Below is a small trained network, with its code and all its weights. Each question gives an input and a class and asks what happens when units are switched off, that is, made to give their printed mean instead of their output.

import numpy as np


def w(rows, s, z=0):
    codes = np.array(rows[::2]) - 128.0
    scale = np.full(codes.shape[1], s)
    scale[-1] = z or s
    return codes * scale


def f(y):
    return y / 2 * (1 + np.tanh(0.7978845608 * (y + 0.044715 * y**3)))


def log_softmax(a):
    a = a - a.max(-1, keepdims=True)
    return a - np.log(np.exp(a).sum(-1, keepdims=True))


def net(x, mask):
    res = np.array(x, float).reshape(1, 7) / 4 @ E
    y = f(res @ A[0][:, :-1].T + A[0][:, -1])
    res = res + np.where(mask, y, B[0][:, -1]) @ B[0][:, :-1]
    return log_softmax(res[-1] @ U[:, :-1].T + U[:, -1])


A, B = {}, {}
E = w([
[119,102,170,120,21,147,154,170,45,104,197],'x0',
[216,113,146,65,148,57,153,212,111,233,123],'x1',
[134,132,119,133,125,130,126,128,132,131,140],'x2',
[43,181,144,49,101,191,127,213,226,146,131],'x3',
[152,25,170,173,109,87,122,157,241,90,147],'x4',
[121,156,120,142,1,85,154,72,161,183,92],'x5',
[95,170,179,107,126,39,3,111,119,121,160],'x6',
],0.0064)
A[0] = w([
[148,61,154,153,128,107,119,165,187,109,149,74],'n0',
[134,147,120,132,193,110,89,85,183,144,82,101],'n1',
[143,153,97,127,178,115,118,101,183,136,73,70],'n2',
[174,103,124,175,135,110,117,85,85,123,125,60],'n3',
[165,76,150,140,123,100,139,117,203,95,166,77],'n4',
[116,137,86,124,184,98,126,97,175,149,84,69],'n5',
[163,96,88,167,132,89,121,92,84,116,127,52],'n6',
[135,156,92,126,192,104,105,87,187,156,89,68],'n7',
[116,155,194,105,141,71,56,117,126,105,138,56],'n8',
[89,158,166,92,109,28,3,118,128,122,160,19],'n9',
[113,119,178,113,80,138,163,136,70,112,198,57],'n10',
[140,61,150,153,118,99,127,157,189,108,130,59],'n11',
[129,114,182,96,56,128,124,144,69,108,194,79],'n12',
[152,102,121,180,145,94,134,84,84,129,130,65],'n13',
[138,156,84,125,186,104,122,92,177,154,77,77],'n14',
[164,98,93,141,128,177,195,135,142,120,104,11],'n15',
[53,151,120,63,115,159,159,175,184,144,136,45],'n16',
[190,103,131,85,156,79,147,181,107,194,116,3],'n17',
[86,138,118,172,119,166,99,90,131,77,132,43],'n18',
[75,142,101,170,117,181,114,59,153,48,128,21],'n19',
[165,102,109,156,144,86,148,60,79,125,128,71],'n20',
[71,154,131,59,108,154,108,166,191,148,134,32],'n21',
[200,130,146,92,134,80,141,192,122,221,143,26],'n22',
[111,178,98,131,3,82,187,47,143,226,73,66],'n23',
[61,136,115,198,113,180,115,82,130,47,152,23],'n24',
[133,119,121,92,251,186,123,186,65,87,169,77],'n25',
[107,204,83,98,146,141,144,112,43,170,95,55],'n26',
[151,84,170,162,123,91,149,150,193,96,139,66],'n27',
[162,86,71,136,120,210,244,153,144,133,89,18],'n28',
[161,107,108,163,138,84,140,82,83,117,127,71],'n29',
[132,205,85,65,146,156,143,102,53,146,139,55],'n30',
],0.0079,0.0064)
B[0] = w([
[53,117,101,127,86,180,69,70,107,162,97,175],'n0',
[123,93,131,138,54,110,195,194,70,79,161,187],'n1',
[115,94,149,140,64,150,169,188,77,117,170,160],'n2',
[153,174,196,112,133,192,122,182,182,138,135,157],'n3',
[62,120,112,138,96,186,55,106,84,171,101,176],'n4',
[100,106,153,140,81,151,167,175,82,102,163,158],'n5',
[184,195,221,98,138,216,106,192,189,149,137,155],'n6',
[102,90,136,138,55,160,202,199,47,76,168,173],'n7',
[130,148,105,157,192,134,206,47,125,181,187,173],'n8',
[143,183,85,190,226,156,239,51,93,206,201,215],'n9',
[113,103,121,135,72,149,189,190,71,79,149,167],'n10',
[59,125,111,127,81,202,59,71,105,182,94,167],'n11',
[116,115,132,166,93,142,203,206,56,66,154,192],'n12',
[172,180,208,106,135,201,104,183,182,145,134,159],'n13',
[106,98,138,134,65,167,166,172,73,79,158,170],'n14',
[103,148,141,134,204,172,202,55,123,195,212,141],'n15',
[231,215,231,156,166,197,75,194,192,138,107,198],'n16',
[79,129,206,26,137,85,200,97,150,118,74,170],'n17',
[99,117,167,54,124,100,179,113,148,144,90,159],'n18',
[111,124,187,37,164,54,171,117,143,159,48,188],'n19',
[161,212,207,128,149,189,82,189,199,132,108,171],'n20',
[215,200,216,150,165,203,97,182,203,138,139,185],'n21',
[58,111,150,9,154,49,173,84,148,131,56,195],'n22',
[132,13,126,116,166,78,57,98,221,49,253,255],'n23',
[92,115,174,2,129,47,187,122,127,163,45,194],'n24',
[131,32,126,123,131,83,53,83,231,72,239,218],'n25',
[27,72,100,150,81,198,37,91,91,202,88,171],'n26',
[52,115,105,124,91,210,54,78,94,177,100,171],'n27',
[140,200,85,191,221,91,209,51,97,187,211,198],'n28',
[152,181,200,115,148,197,102,186,199,143,123,162],'n29',
[43,90,101,156,64,211,68,79,105,177,68,170],'n30',
],0.0069,0.0058)
U = w([
[186,206,200,134,144,198,84,197,183,145,102,105],'0',
[92,115,156,6,139,55,179,106,130,145,37,106],'1',
[64,103,84,161,82,199,40,82,87,190,76,108],'2',
[145,171,86,209,199,130,216,69,106,184,184,108],'3',
[122,101,127,162,52,142,195,223,55,50,147,115],'4',
[149,131,99,153,136,98,108,134,143,114,113,252],'5',
[134,41,120,125,146,92,44,96,209,54,208,93],'6',
[220,157,2,185,124,47,72,145,103,83,19,119],'7',
],0.0091,0.022)

Each question gives the input, the list of numbers given to net, and the class t.
The units are the neurons (one row each of A and B). Each row of codes is followed by its name. A weight is (code - 128) times the scale printed after its matrix; where a second scale follows, it is the last column's (A, B and U).
mask holds one flag per neuron, in row order. A switched-off neuron (its flag False) gives its mean, the last column of its row in B, instead of its output. The means were averaged over made-up inputs and are rounded, as every weight is.
A unit's drop is (log p(t) with every unit on - log p(t) with that unit switched off) / (log p(t) with every unit on - log p(t) with every unit switched off).
The circuit of an input: a set's keep is (log p(t) with only the set's units on - log p(t) with every unit switched off) / (log p(t) with every unit on - log p(t) with every unit switched off). Starting from the 12 units with the biggest drops (on a tie, the unit counted first), units are removed one at a time, each time the one whose removal leaves the highest keep (on an exact tie, the one counted first), for as long as the keep stays at least 0.8.
units of the circuit, in order: the units of the circuit, biggest drop first
unit that matters most: the unit with the biggest drop
k most important neurons: the k neurons with the biggest drops, biggest first
drop when u is switched off: that unit's drop, to one decimal
input [4,-7,-5,-5,6,-4,-5], class 1: unit that matters most -> n24
input [0,-7,-1,-6,3,-6,6], class 1: units of the circuit, in order -> n24, n19
input [4,6,-8,5,-7,7,-8], class 3: 2 most important neurons -> n28, n15
input [3,-3,-2,-3,-5,-2,8], class 3: 2 most important neurons -> n9, n8
input [1,-6,6,-3,-3,-5,-2], class 1: units of the circuit, in order -> n24, n19
input [8,-8,6,-4,-8,7,-8], class 1: 2 most important neurons -> n24, n19
input [4,-4,-7,7,-2,6,1], class 0: 2 most important neurons -> n16, n21
input [3,-1,1,-1,-5,-4,-4], class 2: units of the circuit, in order -> n30, n26
input [-1,-4,-3,4,2,-8,8], class 3: 3 most important neurons -> n9, n8, n23
input [-1,-5,-5,1,-6,0,3], class 2: 4 most important neurons -> n26, n30, n22, n17
input [0,8,6,-3,1,1,-5], class 1: 2 most important neurons -> n22, n17
input [0,0,6,6,3,2,-5], class 0: 2 most important neurons -> n16, n21
input [-5,8,-2,-6,6,8,3], class 1: 3 most important neurons -> n22, n17, n25
input [-3,-1,2,-3,0,-8,1], class 6: units of the circuit, in order -> n25
input [-5,2,3,4,-5,3,5], class 2: 4 most important neurons -> n26, n30, n28, n12
input [5,-8,-2,8,-8,3,3], class 0: 3 most important neurons -> n16, n21, n22
input [3,-6,5,0,-8,-6,0], class 2: 3 most important neurons -> n30, n26, n23
input [-4,5,6,4,1,-8,-8], class 3: 3 most important neurons -> n28, n23, n15
input [-7,-3,2,6,6,-3,0], class 4: units of the circuit, in order -> n1, n7, n2
input [-6,-8,-7,-1,-5,-1,-5], class 1: units of the circuit, in order -> n19
input [-8,3,6,-7,-4,7,8], class 3: drop when n6 is switched off -> -0.2
input [1,-1,6,6,-3,7,3], class 6: drop when n16 is switched off -> -0.1
input [7,6,-8,6,0,4,-8], class 3: drop when n15 is switched off -> 0.1
